Below is a small trained network, with its code and all its weights. Each question gives an input and a class and asks what happens when units are switched off, that is, made to give their printed mean instead of their output.

import numpy as np


def w(rows, s, z=0):
    codes = np.array(rows[::2]) - 128.0
    scale = np.full(codes.shape[1], s)
    scale[-1] = z or s
    return codes * scale


def f(y):
    return np.maximum(y, 0)


def log_softmax(a):
    a = a - a.max(-1, keepdims=True)
    return a - np.log(np.exp(a).sum(-1, keepdims=True))


def net(x, mask):
    res = np.array(x, float).reshape(1, 4) / 4 @ E
    y = f(res @ A[0][:, :-1].T + A[0][:, -1])
    res = res + np.where(mask, y, B[0][:, -1]) @ B[0][:, :-1]
    return log_softmax(res[-1] @ U[:, :-1].T + U[:, -1])


A, B = {}, {}
E = w([
[120,139,139,157,129],'x0',
[101,39,40,178,78],'x1',
[168,127,65,176,246],'x2',
[31,108,140,104,174],'x3',
],0.012)
A[0] = w([
[141,122,108,138,153,110],'n0',
[181,122,141,141,103,5],'n1',
[78,102,109,120,133,74],'n2',
[10,109,120,94,166,39],'n3',
[139,172,205,91,172,42],'n4',
[138,119,134,139,135,78],'n5',
[59,104,170,101,172,39],'n6',
[145,150,81,133,187,137],'n7',
[139,132,102,126,147,94],'n8',
[96,91,101,147,114,83],'n9',
[151,123,114,164,196,218],'n10',
[132,143,153,127,138,82],'n11',
[104,136,149,118,92,135],'n12',
[93,64,48,190,57,44],'n13',
[161,173,216,111,160,132],'n14',
[85,126,184,109,29,147],'n15',
[254,146,123,154,57,29],'n16',
[104,154,124,132,91,179],'n17',
[122,108,167,123,101,129],'n18',
[92,143,154,106,68,141],'n19',
[141,108,126,139,158,111],'n20',
[121,119,112,146,192,163],'n21',
[55,131,135,111,158,4],'n22',
],0.016,0.0022)
B[0] = w([
[129,115,135,124,150,152],'n0',
[113,141,132,174,121,158],'n1',
[133,150,116,147,112,161],'n2',
[135,162,140,212,123,193],'n3',
[147,154,101,71,84,196],'n4',
[125,126,128,131,131,133],'n5',
[140,144,138,193,113,174],'n6',
[95,80,131,110,149,178],'n7',
[137,112,137,125,145,146],'n8',
[129,129,124,95,98,175],'n9',
[127,87,137,112,171,186],'n10',
[119,139,132,115,109,146],'n11',
[131,106,128,124,156,166],'n12',
[144,177,117,38,75,249],'n13',
[133,148,110,67,74,202],'n14',
[133,64,139,106,192,227],'n15',
[123,156,140,252,129,220],'n16',
[128,109,140,117,139,159],'n17',
[90,114,118,121,145,161],'n18',
[114,103,122,123,180,189],'n19',
[115,117,134,120,144,149],'n20',
[123,98,141,123,165,174],'n21',
[125,137,125,186,111,164],'n22',
],0.031,0.019)
U = w([
[86,91,127,94,223,253],'0',
[150,240,86,52,50,80],'1',
[129,237,131,254,114,60],'2',
],0.009,0.0014)

Each question gives the input, the list of numbers given to net, and the class t.
The units are the neurons (one row each of A and B). Each row of codes is followed by its name. A weight is (code - 128) times the scale printed after its matrix; where a second scale follows, it is the last column's (A, B and U).
mask holds one flag per neuron, in row order. A switched-off neuron (its flag False) gives its mean, the last column of its row in B, instead of its output. The means were averaged over made-up inputs and are rounded, as every weight is.
A unit's drop is (log p(t) with every unit on - log p(t) with that unit switched off) / (log p(t) with every unit on - log p(t) with every unit switched off).
The circuit of an input: a set's keep is (log p(t) with only the set's units on - log p(t) with every unit switched off) / (log p(t) with every unit on - log p(t) with every unit switched off). Starting from the 12 units with the biggest drops (on a tie, the unit counted first), units are removed one at a time, each time the one whose removal leaves the highest keep (on an exact tie, the one counted first), for as long as the keep stays at least 0.8.
units of the circuit, in order: the units of the circuit, biggest drop first
most important unit: the unit with the biggest drop
top k neurons: the k neurons with the biggest drops, biggest first
drop when u is switched off: that unit's drop, to one decimal
input [-2,-8,6,-3], class 1: most important unit -> n14
input [-7,-6,7,-7], class 0: top 2 neurons -> n7, n10
input [4,-1,-5,6], class 2: top 3 neurons -> n3, n6, n22
input [1,-1,-3,-4], class 2: top 3 neurons -> n16, n10, n7
input [-7,8,-8,-7], class 0: top 2 neurons -> n15, n19
input [-3,-3,1,3], class 1: top 2 neurons -> n16, n4
input [2,-6,5,3], class 1: top 3 neurons -> n4, n14, n15
input [6,1,-4,5], class 2: top 4 neurons -> n3, n6, n22, n10
input [0,5,-5,-1], class 0: top 3 neurons -> n15, n14, n4
input [3,-5,6,-6], class 0: top 2 neurons -> n10, n13
input [0,-3,-4,3], class 0: top 3 neurons -> n13, n16, n15
input [2,-6,-4,8], class 2: top 4 neurons -> n3, n13, n6, n22
input [-8,3,-8,-7], class 0: drop when n15 is switched off -> 2.3
input [4,4,-3,6], class 2: units of the circuit, in order -> n3
input [0,8,7,7], class 1: drop when n9 is switched off -> 0.2
input [-2,6,-8,-2], class 0: drop when n15 is switched off -> 2.6
